Where the symbols take the points:
state | ko na du ve
Z599 | Z246 Z462 Z984 Z824
Z509 | Z780 Z638 Z328 Z462
Z487 | Z144 Z945 Z715 Z868
Z550 | Z33 Z542 Z453 Z139
Z151 | Z945 Z824 Z925 Z302
Z698 | Z328 Z885 Z509 Z780
Z876 | Z568 Z366 Z724 Z887
Z941 | Z595 Z943 Z930 Z121
Z930 | Z121 Z390 Z595 Z159
Z618 | Z366 Z121 Z429 Z527
Z121 | Z618 Z930 Z159 Z429
Z729 | Z984 Z780 Z599 Z246
Z542 | Z550 Z144 Z377 Z453
Z984 | Z824 Z729 Z246 Z691
Z389 | Z270 Z207 Z844 Z562
Z139 | Z943 Z453 Z398 Z390
Z366 | Z876 Z618 Z527 Z724
Z429 | Z527 Z159 Z366 Z876
Z724 | Z887 Z527 Z568 Z766
Z33 | Z398 Z550 Z139 Z943
Z780 | Z729 Z509 Z462 Z599
Z868 | Z377 Z715 Z542 Z550
Z207 | Z389 Z887 Z979 Z844
Z568 | Z766 Z876 Z887 Z207
Z453 | Z139 Z377 Z33 Z398
Z328 | Z462 Z698 Z780 Z729
Z595 | Z159 Z941 Z121 Z618
Z377 | Z453 Z868 Z550 Z33
Z476 | Z885 Z562 Z678 Z638
Z302 | Z715 Z925 Z487 Z144
Z638 | Z509 Z678 Z698 Z328
Z943 | Z941 Z139 Z390 Z930
Z979 | Z844 Z766 Z389 Z270
Z270 | Z327 Z389 Z562 Z476
Z398 | Z390 Z33 Z943 Z941
Z715 | Z868 Z302 Z144 Z542
Z159 | Z429 Z595 Z618 Z366
Z925 | Z302 Z691 Z945 Z487
Z824 | Z151 Z984 Z691 Z925
Z246 | Z691 Z599 Z824 Z151
Z562 | Z476 Z844 Z327 Z678
Z678 | Z638 Z327 Z885 Z698
Z885 | Z698 Z476 Z638 Z509
Z144 | Z542 Z487 Z868 Z377
Z390 | Z930 Z398 Z941 Z595
Z844 | Z562 Z979 Z270 Z327
Z527 | Z724 Z429 Z876 Z568
Z766 | Z979 Z568 Z207 Z389
Z462 | Z599 Z328 Z729 Z984
Z945 | Z487 Z151 Z302 Z715
Z691 | Z925 Z246 Z151 Z945
Z887 | Z207 Z724 Z766 Z979
Z327 | Z678 Z270 Z476 Z885

The rows follow the links: the fewer symbols apart two points are, the more alike their rows tend to be.

Each row is also shifted at random along 5 hidden directions that mean nothing.

Some points, each with a row of numbers:
Z390
965 370 -19 80 -159 96 -140 24 12 -136 89 -87 38 52 9 455 285 118 75 74 262 256 106 90 318 192 33 79 -357 33 118 103 391 20 -601 -84 177 65 221 124 -278
Z715
-298 54 5 133 -348 -131 -35 128 6 136 -112 -432 -80 -148 202 183 -197 -16 -204 -37 -116 299 67 129 -115 22 120 -39 186 -64 241 -151 -74 -178 -145 104 -119 19 352 165 349
Z595
-117 135 -130 -45 80 -119 -87 -150 14 -205 333 -1 261 -148 -409 431 265 25 705 209 285 211 -118 -5 582 245 -382 59 -227 180 -431 196 471 281 -252 -52 254 -84 113 -253 -405
Z562
-327 26 -212 41 302 -78 153 36 -5 -550 122 404 283 18 264 -290 268 366 336 -71 -132 -258 -168 46 785 510 -395 179 229 293 -179 -198 -34 227 174 -11 509 265 -321 -84 -251
Z885
-133 -46 188 -88 197 -126 183 55 -10 354 -264 132 -214 -147 361 -321 -373 -123 -196 -74 -296 -182 -24 170 -313 -86 94 300 354 274 147 -313 -110 155 -447 35 -333 -302 -322 157 62
Z766
135 241 -311 122 354 111 -213 -211 20 -303 519 530 422 50 -659 -89 625 -180 179 188 191 -242 14 -296 333 -85 234 -279 -227 165 -301 100 66 -254 -457 -70 232 75 -186 -203 -391
Z925
549 -2 86 28 -179 -50 16 156 15 686 -86 -228 104 -284 -80 81 31 -214 222 347 -218 336 -18 -168 -215 -586 -150 -332 264 23 -260 -292 -137 -267 -350 67 -244 16 346 -86 507
Z527
-331 301 -325 -124 193 -37 35 230 -26 -296 -228 225 62 -54 622 237 101 373 501 -144 204 39 -41 179 178 356 -694 373 -160 437 92 -1 575 420 -431 -125 -66 73 -206 167 -588
Z302
58 -46 149 24 -168 -148 111 57 -14 74 -22 -386 9 -170 -648 137 -113 63 154 144 -125 292 -23 58 79 29 132 -248 292 -120 -268 -144 -105 25 -192 82 7 132 312 -230 409
Z618
-21 329 -240 0 163 -137 -302 -14 -15 -126 283 95 326 -330 -407 316 334 -55 238 170 332 26 54 -311 365 -254 111 -299 -174 271 -156 271 352 -105 -594 130 180 146 43 -37 -457
Z207
222 -14 22 -68 221 142 -35 -168 -23 -453 215 368 83 280 -47 -238 231 91 -435 -169 92 -386 -24 -186 264 144 555 151 -245 59 44 248 -30 180 -129 -55 320 34 -326 27 -389
Z698
-18 267 60 -234 240 -140 328 53 -17 197 -216 83 -328 -110 -204 -307 -317 4 333 23 -352 -54 138 118 -328 -29 -319 134 429 185 96 -308 -99 432 -224 -76 -381 -206 -246 145 127
Z453
816 -174 163 -90 -206 106 -80 80 2 388 -175 -269 -5 71 -323 362 -75 -118 -62 45 160 313 -104 -44 -506 -281 262 -113 -284 -234 -264 200 181 110 -461 -108 -353 -99 293 -175 85
Z151
805 -60 -11 -23 -275 -26 57 -74 -3 -76 197 -234 161 -50 159 -4 167 -24 -188 52 -232 141 -11 -314 310 -200 138 -77 259 -61 -44 -95 -347 -62 96 104 292 48 267 -42 478
Z377
720 -116 5 -167 -317 23 138 -134 14 -284 -66 -390 -25 123 26 375 -142 101 46 -206 14 370 -118 122 -75 268 -56 435 -103 -188 -125 70 177 494 -82 -110 -128 -241 289 -40 134
Z144
-504 488 -478 -24 -358 -23 142 94 15 -395 65 -271 307 -143 733 456 348 217 380 -115 -159 559 -11 62 476 341 -556 463 230 346 112 -453 300 210 -827 -54 94 -42 382 267 183
Z366
183 113 -53 -4 78 -89 -180 179 -5 -87 -189 51 -115 -89 203 93 -162 106 -222 -125 267 -173 119 -20 -141 -18 153 11 -249 131 287 313 255 1 -34 105 -122 138 -194 221 -488
Z270
858 -273 386 -8 277 -33 -7 198 18 476 -354 286 -316 41 276 -408 -357 -12 -342 54 -70 -419 -7 130 -315 -165 186 -95 -1 46 178 29 -149 -121 217 32 -154 60 -421 77 -133
Z487
76 32 139 147 -200 -186 -14 -36 -2 -39 165 -444 -4 -195 -873 100 -102 -8 -109 121 -36 182 64 -2 74 -12 487 -461 259 -294 -49 -18 -241 -256 118 143 84 238 374 -164 433

Where do the symbols, taken in turn from left to right, take each start?
Answers are names.
-462 -375 342 -36 198 -134 231 -44 24 138 -220 93 -238 -24 345 -423 -542 -21 -402 -190 -226 -345 -135 269 -159 172 208 395 312 122 106 -160 -183 186 178 50 -113 -257 -390 61 24
du na ve -> Z638
931 45 147 19 276 45 -68 53 -21 24 -4 403 -110 67 -46 -353 46 72 -365 42 32 -474 160 -158 79 -165 402 -204 -69 62 201 105 -172 -142 201 54 184 205 -349 130 -206
ko na na -> Z979
25 -1 -14 38 106 -175 -234 -262 33 -251 438 -45 182 -178 -938 266 165 -72 271 191 381 -39 -35 -155 453 61 150 -220 -215 -39 -428 461 244 52 71 79 351 45 109 -351 -368
ko ve du du ko -> Z887
-49 -264 174 -111 -12 -162 -195 -115 -1 -54 2 -117 -55 -132 -61 148 -240 -44 -346 -89 390 -120 -92 -99 122 -69 373 53 -265 -34 -119 487 206 136 119 136 114 -23 -71 -84 -378
ve ve ko -> Z887
446 391 -93 -28 -190 -73 83 -42 -14 10 -1 -361 -153 -158 -419 355 -29 -51 439 81 -61 440 138 219 -156 158 -231 90 127 -84 54 -188 207 148 -413 -68 -217 -196 373 82 279
ko ko -> Z453
742 -185 273 111 -109 -3 -249 -45 -9 635 -149 -144 -146 -99 183 310 -235 -291 -93 148 308 40 -21 110 -293 -256 -33 -3 -342 -19 27 264 329 -236 -59 64 -266 -264 78 -9 -280
du ko ko -> Z429
988 -95 -216 -24 -540 34 -58 -24 -4 -252 -81 -374 187 47 1307 301 21 -13 -617 -434 19 305 -134 -98 -33 -25 146 507 -3 10 336 -3 51 -46 -282 88 -5 -204 347 356 192
ko ko ve du ve -> Z595
34 206 133 -97 349 135 13 11 -29 -111 0 418 -220 145 -165 -264 53 127 46 69 16 -374 137 -117 137 -9 35 -16 -117 36 132 131 5 230 142 -116 161 110 -374 130 -302
na ko na ve -> Z844
15 -74 203 -149 -218 111 -35 82 28 -155 -209 -217 -137 290 -149 342 -87 232 -224 -118 212 211 -12 109 -91 214 322 117 -383 -326 12 326 219 357 -154 -149 3 124 216 -23 -73
du ve ko ve -> Z618
537 271 132 152 -101 91 -225 62 1 164 -36 -136 -166 111 -401 362 117 -35 -27 165 306 197 209 67 -60 -37 273 -267 -395 -193 230 216 202 -218 -188 -39 -23 129 212 85 -124
na na ko -> Z139
-213 -70 -193 -103 -244 93 -48 -44 -9 -24 71 -274 161 49 -105 423 119 -20 387 -4 110 367 -114 -75 -134 -96 -360 21 -190 -159 -346 114 193 127 68 -118 -104 -104 360 -138 101
na na du -> Z868
205 -105 -208 105 252 44 -138 -10 -44 -68 54 294 128 37 118 -18 88 -25 93 -104 268 -228 -85 102 -135 114 -113 -78 -297 122 -71 170 193 -194 167 -34 -88 10 -256 -76 -468
du du ko -> Z207
-531 -290 220 -111 -185 -112 197 96 4 324 -259 -406 -164 -72 -61 57 -344 71 173 96 -168 239 -121 104 -117 -49 -223 -32 275 -189 -256 -117 -160 186 338 -20 -120 23 238 -178 453
na du na -> Z691
149 -46 -278 -28 -373 181 -211 14 0 -362 169 -123 441 175 354 403 448 151 -285 -130 179 267 -109 -347 286 -70 288 10 -289 -72 -162 221 145 -86 -388 -18 266 263 334 -43 -15
ve ve ve -> Z159
155 -138 -259 145 241 92 -297 -103 -5 61 217 369 301 5 -77 -69 240 -185 31 49 240 -262 -70 -85 -128 -134 15 -224 -262 133 -151 136 81 -463 78 33 -61 -60 -209 -148 -433
du du -> Z766
-99 39 -40 -12 449 94 -6 -187 45 -198 217 426 67 136 -823 -44 183 -33 481 83 136 -201 -51 166 14 251 -96 -6 -264 23 -410 102 282 235 -209 -186 8 -90 -291 -290 -387
ko ko na du -> Z979
34 -9 140 -128 50 -134 -245 243 7 389 -389 11 -204 -198 428 144 -412 -39 -347 -70 298 -112 71 -15 -381 -315 170 45 -262 162 255 304 326 -16 -310 100 -369 1 -156 251 -470
ko du ko -> Z568
